Here is a tiny trained network, its code and every weight. The questions are about switching its units off for an input and a class, where a switched-off unit gives its printed mean instead of its output.

import numpy as np


def w(rows, s, z=0):
    codes = np.array(rows[::2]) - 128.0
    scale = np.full(codes.shape[1], s)
    scale[-1] = z or s
    return codes * scale


def norm(h):
    return h / np.sqrt((h * h).mean(-1, keepdims=True) + 1e-5)


def f(y):
    return y / 2 * (1 + np.tanh(0.7978845608 * (y + 0.044715 * y**3)))


def log_softmax(a):
    a = a - a.max(-1, keepdims=True)
    return a - np.log(np.exp(a).sum(-1, keepdims=True))


def net(x, mask):
    res = np.array(x, float).reshape(1, 6) / 4 @ E
    u = 0
    for l in range(2):
        y = f(norm(res) @ A[l][:, :-1].T + A[l][:, -1])
        res = res + np.where(mask[u : u + 5], y, B[l][:, -1]) @ B[l][:, :-1]
        u += 5
    return log_softmax(norm(res)[-1] @ U[:, :-1].T + U[:, -1])


A, B = {}, {}
E = w([
[140,130,134,129],'x0',
[174,129,145,143],'x1',
[137,9,137,112],'x2',
[109,126,119,123],'x3',
[196,124,40,93],'x4',
[166,129,144,139],'x5',
],0.012)
A[0] = w([
[125,28,99,132,133],'L0N0',
[128,89,111,111,67],'L0N1',
[154,143,153,167,192],'L0N2',
[65,176,94,169,142],'L0N3',
[179,122,5,101,252],'L0N4',
],0.011,0.0021)
B[0] = w([
[148,114,223,147,198],'L0N0',
[136,59,114,150,138],'L0N1',
[1,169,157,144,150],'L0N2',
[209,169,201,230,178],'L0N3',
[126,149,55,96,254],'L0N4',
],0.0091,0.0073)
A[1] = w([
[70,45,171,130,150],'L1N0',
[155,213,49,95,18],'L1N1',
[196,127,140,117,168],'L1N2',
[210,5,55,91,4],'L1N3',
[98,188,134,205,57],'L1N4',
],0.014,0.0041)
B[1] = w([
[238,90,111,181,229],'L1N0',
[218,111,37,220,233],'L1N1',
[45,81,84,126,169],'L1N2',
[39,150,158,2,254],'L1N3',
[64,144,139,67,219],'L1N4',
],0.012,0.0071)
U = w([
[36,254,204,161,92],'0',
[176,57,197,190,250],'1',
[167,206,6,173,161],'2',
[87,90,99,10,5],'3',
],0.017,0.0011)

Each question gives the input, the list of numbers given to net, and the class t.
The units are the neurons (one row each of A and B). Each row of codes is followed by its name. A weight is (code - 128) times the scale printed after its matrix; where a second scale follows, it is the last column's (A, B and U).
mask holds one flag per neuron, layer by layer. A switched-off neuron (its flag False) gives its mean, the last column of its row in B, instead of its output. The means were averaged over made-up inputs and are rounded, as every weight is.
A unit's drop is (log p(t) with every unit on - log p(t) with that unit switched off) / (log p(t) with every unit on - log p(t) with every unit switched off).
The circuit of an input: a set's keep is (log p(t) with only the set's units on - log p(t) with every unit switched off) / (log p(t) with every unit on - log p(t) with every unit switched off). Starting from all 10 units, units are removed one at a time, each time the one whose removal leaves the highest keep (on an exact tie, the one counted first), for as long as the keep stays at least 0.8.
circuit, biggest first: the units of the circuit, biggest drop first
top k neurons: the k neurons with the biggest drops, biggest first
top k neurons in layer l: the k neurons of layer l with the biggest drops, biggest first
drop of u: that unit's drop, to one decimal
input [-7,7,1,-6,6,2], class 3: top neuron in layer 1 : [L1N3]
input [3,6,-7,0,0,5], class 0: top 2 neurons in layer 1 : [L1N0 L1N4]
input [7,-7,7,5,-1,-3], class 1: top 2 neurons in layer 0 : [L0N0 L0N4]
input [-8,-3,5,-3,0,-3], class 1: top 2 neurons : [L0N0 L1N0]
input [-3,-1,8,-4,-1,-8], class 1: top 2 neurons in layer 1 : [L1N0 L1N4]
input [8,0,-2,7,0,-2], class 0: top 2 neurons : [L0N3 L0N4]
input [7,-3,5,1,-1,0], class 1: top 2 neurons in layer 0 : [L0N0 L0N4]
input [-7,-5,1,4,-7,-6], class 1: top 2 neurons : [L1N0 L1N3]
input [-8,2,1,0,-6,2], class 1: top 2 neurons in layer 1 : [L1N0 L1N3]
input [-7,-6,-1,1,0,-4], class 0: top 3 neurons : [L0N3 L0N4 L1N3]
input [-1,6,-1,7,-2,4], class 0: drop of L0N4 : 0.0
input [3,4,1,2,8,6], class 3: drop of L1N1 : -0.2
input [6,-7,2,-1,-8,-1], class 1: drop of L1N0 : 0.5
input [-7,5,4,-5,-1,-8], class 1: circuit, biggest first : [L0N0]
